Below are the code and all the weights of a small trained network. Each question names an input and a target symbol and asks about switching units off, where a switched-off unit gives its printed mean instead of its output.

import numpy as np


def w(rows, s, z=0):
    codes = np.array(rows[::2]) - 128.0
    scale = np.full(codes.shape[1], s)
    scale[-1] = z or s
    return codes * scale


def f(y):
    return np.maximum(y, 0)


def softmax(a):
    e = np.exp(a - a.max(-1, keepdims=True))
    return e / e.sum(-1, keepdims=True)


def log_softmax(a):
    a = a - a.max(-1, keepdims=True)
    return a - np.log(np.exp(a).sum(-1, keepdims=True))


def net(x, mask):
    ids = ['γεζηξτψω'.index(c) for c in x.split()]
    T = len(ids)
    res = E[ids] + P[:T]
    r = res
    for j in range(3):
        rows = slice(4 * j, 4 * j + 4)
        q, k, v = (r @ M[0][rows].T for M in (Q, K, V))
        z = softmax(np.where(np.tri(T) > 0, q @ k.T / 4**0.5, -1e9)) @ v
        o = O[0][rows]
        res = res + np.where(mask[j], z, o[:, -1]) @ o[:, :-1]
    y = f(res @ A[0][:, :-1].T + A[0][:, -1])
    res = res + np.where(mask[3:7], y, B[0][:, -1]) @ B[0][:, :-1]
    return log_softmax(res[-1] @ U[:, :-1].T + U[:, -1])


Q, K, V, O, A, B = {}, {}, {}, {}, {}, {}
E = w([
[5,102,187],'γ',
[136,160,129],'ε',
[77,86,42],'ζ',
[150,145,196],'η',
[63,149,202],'ξ',
[141,156,76],'τ',
[145,163,150],'ψ',
[145,171,137],'ω',
],0.021)
P = w([
[147,140,175],'0',
[97,172,167],'1',
[136,228,34],'2',
[131,93,152],'3',
[48,207,163],'4',
[135,212,23],'5',
[116,54,135],'6',
[2,237,134],'7',
[142,212,24],'8',
],0.0097)
Q[0] = w([
[67,131,127],'h0',
[148,134,96],'h0',
[197,91,107],'h0',
[15,141,190],'h0',
[167,126,94],'h1',
[122,96,57],'h1',
[78,6,84],'h1',
[120,120,146],'h1',
[77,223,74],'h2',
[137,117,134],'h2',
[29,86,163],'h2',
[58,176,173],'h2',
],0.014)
K[0] = w([
[82,45,86],'h0',
[162,119,178],'h0',
[243,142,132],'h0',
[62,75,84],'h0',
[139,106,42],'h1',
[81,109,47],'h1',
[99,100,137],'h1',
[83,123,169],'h1',
[11,153,217],'h2',
[162,104,69],'h2',
[10,110,66],'h2',
[75,155,119],'h2',
],0.014)
V[0] = w([
[196,162,186],'h0',
[177,182,81],'h0',
[144,151,111],'h0',
[132,215,249],'h0',
[116,127,153],'h1',
[175,254,151],'h1',
[114,5,124],'h1',
[96,142,204],'h1',
[159,244,142],'h2',
[161,237,160],'h2',
[36,133,145],'h2',
[124,138,229],'h2',
],0.0091)
O[0] = w([
[104,72,163,91],'h0',
[223,2,100,97],'h0',
[146,40,30,120],'h0',
[17,37,127,189],'h0',
[143,89,72,141],'h1',
[49,59,127,219],'h1',
[182,183,178,32],'h1',
[185,111,136,180],'h1',
[194,36,134,180],'h2',
[123,96,117,188],'h2',
[132,111,227,255],'h2',
[171,159,79,226],'h2',
],0.0049,0.006)
A[0] = w([
[67,182,1,129],'n0',
[235,29,54,196],'n1',
[118,199,137,253],'n2',
[200,18,244,122],'n3',
],0.0086,0.0064)
B[0] = w([
[182,102,235,233],'n0',
[2,219,53,206],'n1',
[193,93,61,254],'n2',
[149,62,202,213],'n3',
],0.0082,0.0078)
U = w([
[80,228,144,80],'γ',
[131,97,50,135],'ε',
[245,172,95,252],'ζ',
[215,24,154,67],'η',
[111,134,136,66],'ξ',
[106,153,2,144],'τ',
[131,67,74,74],'ψ',
[124,91,53,214],'ω',
],0.0088,0.0044)

Each question gives the input, a string of symbols that net reads in full, and the target symbol t.
The units are the heads (4 rows each of Q, K, V and O) and the neurons (one row each of A and B). Each row of codes is followed by its name. A weight is (code - 128) times the scale printed after its matrix; where a second scale follows, it is the last column's (O, A, B and U).
mask holds one flag per unit, heads first, then neurons. A switched-off unit (its flag False) gives its mean, the last column of its rows in O or B, instead of its output. The means were averaged over made-up inputs and are rounded, as every weight is.
A unit's drop is (log p(t) with every unit on - log p(t) with that unit switched off) / (log p(t) with every unit on - log p(t) with every unit switched off).
The circuit of an input: a set's keep is (log p(t) with only the set's units on - log p(t) with every unit switched off) / (log p(t) with every unit on - log p(t) with every unit switched off). Starting from all 7 units, units are removed one at a time, each time the one whose removal leaves the highest keep (on an exact tie, the one counted first), for as long as the keep stays at least 0.8.
units of the circuit, in order: the units of the circuit, biggest drop first
top k neurons: the k neurons with the biggest drops, biggest first
which heads matter: for each layer, one digit per head in row order, 1 if its drop is at least 0.15 and else 0, layers parted by /
drop when u is switched off: that unit's drop, to one decimal
input γ ζ η τ, target τ: units of the circuit, in order : [n1, h0, n0]
input ω ζ ζ η ξ, target ζ: units of the circuit, in order : [h0, n2]
input ζ ψ η ζ ζ ψ, target τ: units of the circuit, in order : [n1, h2, h0]
input ξ η η τ ζ ε η τ, target ζ: units of the circuit, in order : [h0, n0]
input η ε ψ η ξ ξ τ, target τ: which heads matter : 001
input γ ξ ζ ζ γ η ζ η, target ζ: which heads matter : 100
input η γ η γ, target γ: which heads matter : 101
input ζ ζ η η ε, target ζ: units of the circuit, in order : [h0]
input ψ ω ψ η ε τ η η, target η: top 2 neurons : [n3, n1]
input ξ ε η γ η η ζ, target ζ: units of the circuit, in order : [h1, h0]
input η η ω τ τ η η η, target η: units of the circuit, in order : [h2, n1]
input ζ ζ η ζ, target ζ: which heads matter : 110
input ζ ζ ζ τ τ η η ω, target ζ: which heads matter : 100
input η ζ ζ ω η, target ζ: units of the circuit, in order : [h0]
input η η ε ε ζ ψ η ψ, target ζ: units of the circuit, in order : [h0, n2]
input γ ψ η η ζ η ζ ψ γ, target ζ: which heads matter : 100
input η ω η ζ τ ψ ζ ε, target ζ: drop when n1 is switched off : 0.1
input ζ ζ ζ ω ω, target ζ: drop when h0 is switched off : 1.3
input ζ η ξ τ η ζ ε ξ, target ζ: drop when h0 is switched off : 0.8
input τ η ζ τ ψ τ γ, target γ: units of the circuit, in order : [h0]
input τ η γ ζ τ, target ζ: drop when n1 is switched off : 0.2
